Here is a tiny trained network, its code and every weight. The questions are about switching its units off for an input and a class, where a switched-off unit gives its printed mean instead of its output.

import numpy as np


def w(rows, s, z=0):
    codes = np.array(rows[::2]) - 128.0
    scale = np.full(codes.shape[1], s)
    scale[-1] = z or s
    return codes * scale


def norm(h):
    return h / np.sqrt((h * h).mean(-1, keepdims=True) + 1e-5)


def f(y):
    return np.maximum(y, 0)


def log_softmax(a):
    a = a - a.max(-1, keepdims=True)
    return a - np.log(np.exp(a).sum(-1, keepdims=True))


def net(x, mask):
    res = np.array(x, float).reshape(1, 2) / 4 @ E
    u = 0
    for l in range(2):
        y = f(norm(res) @ A[l][:, :-1].T + A[l][:, -1])
        res = res + np.where(mask[u : u + 16], y, B[l][:, -1]) @ B[l][:, :-1]
        u += 16
    return log_softmax(norm(res)[-1] @ U[:, :-1].T + U[:, -1])


A, B = {}, {}
E = w([
[78,139,3],'x0',
[28,241,191],'x1',
],0.0053)
A[0] = w([
[147,155,249,6],'L0N1',
[90,155,163,104],'L0N2',
[123,122,131,88],'L0N3',
[199,101,135,56],'L0N4',
[75,143,119,198],'L0N5',
[110,47,174,136],'L0N6',
[184,161,75,133],'L0N7',
[124,158,154,160],'L0N8',
[173,99,155,140],'L0N9',
[129,119,164,189],'L0N10',
[150,102,76,169],'L0N11',
[79,139,136,75],'L0N12',
[133,49,100,141],'L0N13',
[162,131,161,45],'L0N14',
[124,188,193,55],'L0N15',
[148,70,194,168],'L0N16',
],0.012,0.0022)
B[0] = w([
[67,84,70,254],'L0N1',
[185,203,161,197],'L0N2',
[189,225,214,128],'L0N3',
[142,144,163,206],'L0N4',
[187,93,187,204],'L0N5',
[158,58,154,195],'L0N6',
[141,143,126,179],'L0N7',
[204,163,133,183],'L0N8',
[105,97,156,206],'L0N9',
[128,167,95,183],'L0N10',
[149,148,156,211],'L0N11',
[163,178,181,172],'L0N12',
[152,233,146,221],'L0N13',
[39,160,131,165],'L0N14',
[253,113,205,219],'L0N15',
[42,173,22,235],'L0N16',
],0.0045,0.0054)
A[1] = w([
[149,184,95,120],'L1N1',
[210,29,39,186],'L1N2',
[157,202,182,80],'L1N3',
[40,134,41,104],'L1N4',
[168,59,235,221],'L1N5',
[255,133,119,123],'L1N6',
[163,93,128,55],'L1N7',
[203,54,110,5],'L1N8',
[153,92,104,153],'L1N9',
[86,107,212,130],'L1N10',
[67,77,162,249],'L1N11',
[98,166,55,117],'L1N12',
[175,185,136,141],'L1N13',
[163,24,129,175],'L1N14',
[170,115,131,133],'L1N15',
[88,152,20,140],'L1N16',
],0.01,0.0034)
B[1] = w([
[98,144,157,187],'L1N1',
[61,138,175,245],'L1N2',
[174,104,118,222],'L1N3',
[140,73,134,168],'L1N4',
[71,122,65,252],'L1N5',
[174,144,110,254],'L1N6',
[205,158,183,147],'L1N7',
[155,182,159,177],'L1N8',
[123,126,164,166],'L1N9',
[45,149,177,182],'L1N10',
[122,2,35,172],'L1N11',
[104,83,156,172],'L1N12',
[97,63,104,222],'L1N13',
[134,158,171,195],'L1N14',
[119,102,135,168],'L1N15',
[146,136,117,186],'L1N16',
],0.0086,0.0064)
U = w([
[146,220,240,183],'0',
[3,70,144,138],'1',
[192,80,75,181],'2',
[119,187,68,6],'3',
[117,213,54,14],'4',
],0.016,0.011)

Each question gives the input, the list of numbers given to net, and the class t.
The units are the neurons (one row each of A and B). Each row of codes is followed by its name. A weight is (code - 128) times the scale printed after its matrix; where a second scale follows, it is the last column's (A, B and U).
mask holds one flag per neuron, layer by layer. A switched-off neuron (its flag False) gives its mean, the last column of its row in B, instead of its output. The means were averaged over made-up inputs and are rounded, as every weight is.
A unit's drop is (log p(t) with every unit on - log p(t) with that unit switched off) / (log p(t) with every unit on - log p(t) with every unit switched off).
The circuit of an input: a set's keep is (log p(t) with only the set's units on - log p(t) with every unit switched off) / (log p(t) with every unit on - log p(t) with every unit switched off). Starting from the 12 units with the biggest drops (on a tie, the unit counted first), units are removed one at a time, each time the one whose removal leaves the highest keep (on an exact tie, the one counted first), for as long as the keep stays at least 0.8.
circuit, biggest first: the units of the circuit, biggest drop first
unit that matters most: the unit with the biggest drop
top k neurons: the k neurons with the biggest drops, biggest first
top k neurons in layer l: the k neurons of layer l with the biggest drops, biggest first
drop of u: that unit's drop, to one decimal
input [-8,7], class 1: circuit, biggest first	(L0N1, L1N11)
input [5,-4], class 1: circuit, biggest first	(L1N2)
input [1,-1], class 2: top 2 neurons	(L1N13, L1N2)
input [5,5], class 0: top 2 neurons in layer 1	(L1N11, L1N5)
input [0,-1], class 2: top 2 neurons	(L1N2, L1N13)
input [3,1], class 2: top 3 neurons in layer 0	(L0N16, L0N5, L0N1)
input [-5,-5], class 0: top 2 neurons	(L1N14, L1N8)
input [3,0], class 2: top 2 neurons	(L0N1, L0N16)
input [8,-7], class 1: top 3 neurons	(L0N15, L1N2, L0N5)
input [-8,-8], class 0: top 2 neurons	(L1N14, L1N8)
input [2,3], class 2: top 2 neurons	(L1N2, L1N3)
input [3,-1], class 2: top 2 neurons	(L0N13, L0N1)
input [-5,-4], class 1: top 2 neurons	(L0N9, L1N11)
input [-8,4], class 1: top neuron in layer 0	(L0N1)
input [5,-6], class 0: top 3 neurons	(L0N16, L1N2, L1N5)
input [6,-6], class 0: top 2 neurons	(L0N16, L1N11)
input [1,-2], class 2: top 2 neurons	(L0N13, L1N13)
input [8,-5], class 1: top 2 neurons in layer 1	(L1N2, L1N12)
input [0,-4], class 0: top 2 neurons in layer 0	(L0N2, L0N12)
input [-2,2], class 2: unit that matters most	L0N15
input [-7,-2], class 1: drop of L1N1	0.0
input [1,2], class 2: drop of L1N2	0.1
input [-4,-1], class 1: drop of L1N6	0.2
